Below is a small trained network, with its code and all its weights. Each question gives an input and a class and asks what happens when units are switched off, that is, made to give their printed mean instead of their output.

import numpy as np


def w(rows, s, z=0):
    codes = np.array(rows[::2]) - 128.0
    scale = np.full(codes.shape[1], s)
    scale[-1] = z or s
    return codes * scale


def f(y):
    return np.maximum(y, 0)


def log_softmax(a):
    a = a - a.max(-1, keepdims=True)
    return a - np.log(np.exp(a).sum(-1, keepdims=True))


def net(x, mask):
    res = np.array(x, float).reshape(1, 6) / 4 @ E
    y = f(res @ A[0][:, :-1].T + A[0][:, -1])
    res = res + np.where(mask, y, B[0][:, -1]) @ B[0][:, :-1]
    return log_softmax(res[-1] @ U[:, :-1].T + U[:, -1])


A, B = {}, {}
E = w([
[129,130,118,117,125,121,131,123],'x0',
[199,202,181,213,21,20,118,98],'x1',
[124,126,130,145,137,127,125,129],'x2',
[160,250,51,156,125,243,36,96],'x3',
[212,164,183,54,235,68,53,118],'x4',
[126,123,132,137,131,131,122,124],'x5',
],0.011)
A[0] = w([
[184,166,157,148,46,109,153,106,123],'N0',
[73,118,96,104,179,154,141,132,103],'N1',
[151,206,68,162,131,185,116,98,84],'N2',
[147,187,83,139,111,197,91,122,68],'N3',
[77,55,94,70,201,216,156,150,153],'N4',
[120,126,74,103,130,102,131,80,99],'N5',
[92,2,205,117,114,35,216,164,56],'N6',
[166,173,155,189,37,59,119,103,127],'N7',
[142,158,91,156,111,162,89,165,92],'N8',
[87,120,86,181,80,153,196,115,31],'N9',
[101,113,112,114,157,143,127,101,33],'N10',
[190,143,175,111,177,136,116,116,2],'N11',
[65,82,72,84,169,162,112,130,106],'N12',
[132,106,82,109,179,151,125,113,87],'N13',
[38,127,67,162,39,153,166,153,70],'N14',
[87,95,98,176,48,175,171,109,75],'N15',
[136,125,126,142,153,138,158,92,71],'N16',
[141,120,141,146,143,141,133,128,85],'N17',
[108,46,112,158,57,150,182,150,88],'N18',
[138,126,137,151,88,79,134,107,72],'N19',
[194,122,173,88,218,79,98,125,46],'N20',
[147,187,53,152,113,200,62,100,87],'N21',
],0.012,0.0063)
B[0] = w([
[162,109,196,179,87,194,138,186,187],'N0',
[161,146,193,189,111,168,145,162,181],'N1',
[56,66,68,130,139,76,184,86,201],'N2',
[68,85,76,128,149,66,203,89,196],'N3',
[199,148,233,253,41,176,159,193,246],'N4',
[153,112,122,130,122,106,98,128,132],'N5',
[7,2,29,116,145,89,245,62,252],'N6',
[195,139,199,233,28,210,113,235,214],'N7',
[47,92,146,100,156,131,186,129,170],'N8',
[147,188,138,85,167,92,75,110,181],'N9',
[108,148,112,130,92,122,129,175,145],'N10',
[144,193,146,79,155,140,95,110,158],'N11',
[189,115,150,169,69,159,106,174,201],'N12',
[121,151,151,146,69,126,95,212,167],'N13',
[168,190,140,47,160,116,20,105,206],'N14',
[157,212,146,60,203,132,56,127,196],'N15',
[130,132,127,133,140,118,136,145,128],'N16',
[111,150,122,119,107,123,133,136,128],'N17',
[166,187,91,74,194,93,64,69,193],'N18',
[125,134,153,158,106,180,157,191,160],'N19',
[185,215,98,19,223,102,5,70,196],'N20',
[93,39,63,105,149,88,207,66,219],'N21',
],0.0082,0.023)
U = w([
[156,129,192,225,41,155,134,215,254],'0',
[38,39,72,100,147,103,211,101,107],'1',
[155,212,133,14,203,117,12,120,25],'2',
],0.011,0.002)

Each question gives the input, the list of numbers given to net, and the class t.
The units are the neurons (one row each of A and B). Each row of codes is followed by its name. A weight is (code - 128) times the scale printed after its matrix; where a second scale follows, it is the last column's (A, B and U).
mask holds one flag per neuron, in row order. A switched-off neuron (its flag False) gives its mean, the last column of its row in B, instead of its output. The means were averaged over made-up inputs and are rounded, as every weight is.
A unit's drop is (log p(t) with every unit on - log p(t) with that unit switched off) / (log p(t) with every unit on - log p(t) with every unit switched off).
The circuit of an input: a set's keep is (log p(t) with only the set's units on - log p(t) with every unit switched off) / (log p(t) with every unit on - log p(t) with every unit switched off). Starting from the 12 units with the biggest drops (on a tie, the unit counted first), units are removed one at a time, each time the one whose removal leaves the highest keep (on an exact tie, the one counted first), for as long as the keep stays at least 0.8.
circuit, biggest first: the units of the circuit, biggest drop first
k most important neurons: the k neurons with the biggest drops, biggest first
drop when u is switched off: that unit's drop, to one decimal
input [-8,6,8,8,-7,-8], class 1: 3 most important neurons : (N21 N2 N3)
input [-5,-3,-2,-4,-5,0], class 2: circuit, biggest first : (N18 N14)
input [-2,-4,-5,-7,8,-3], class 2: circuit, biggest first : (N20)
input [2,-8,4,-8,8,-7], class 0: 4 most important neurons : (N4 N12 N21 N1)
input [-3,2,1,4,4,-5], class 1: 3 most important neurons : (N14 N15 N18)
input [0,-8,-3,-8,5,1], class 0: 4 most important neurons : (N4 N12 N21 N1)
input [4,4,4,-4,5,2], class 2: 3 most important neurons : (N20 N4 N21)
input [-1,1,3,-4,4,-2], class 1: 2 most important neurons : (N6 N14)
input [3,2,4,0,3,-7], class 2: 3 most important neurons : (N4 N6 N12)
input [8,-5,8,6,1,2], class 1: 3 most important neurons : (N21 N7 N2)
input [8,2,6,-7,-8,-3], class 2: 3 most important neurons : (N14 N18 N15)
input [-6,-8,2,-8,-2,-7], class 0: 2 most important neurons : (N4 N12)
input [7,-6,-1,-6,3,1], class 0: 2 most important neurons : (N4 N21)
input [-7,-5,0,1,-6,7], class 2: circuit, biggest first : (N14)
input [-7,4,-5,8,4,-2], class 1: drop when N12 is switched off : 0.0
input [-6,-8,-8,6,-5,6], class 0: drop when N4 is switched off : 3.8
input [5,4,3,-8,3,6], class 1: drop when N6 is switched off : 5.8
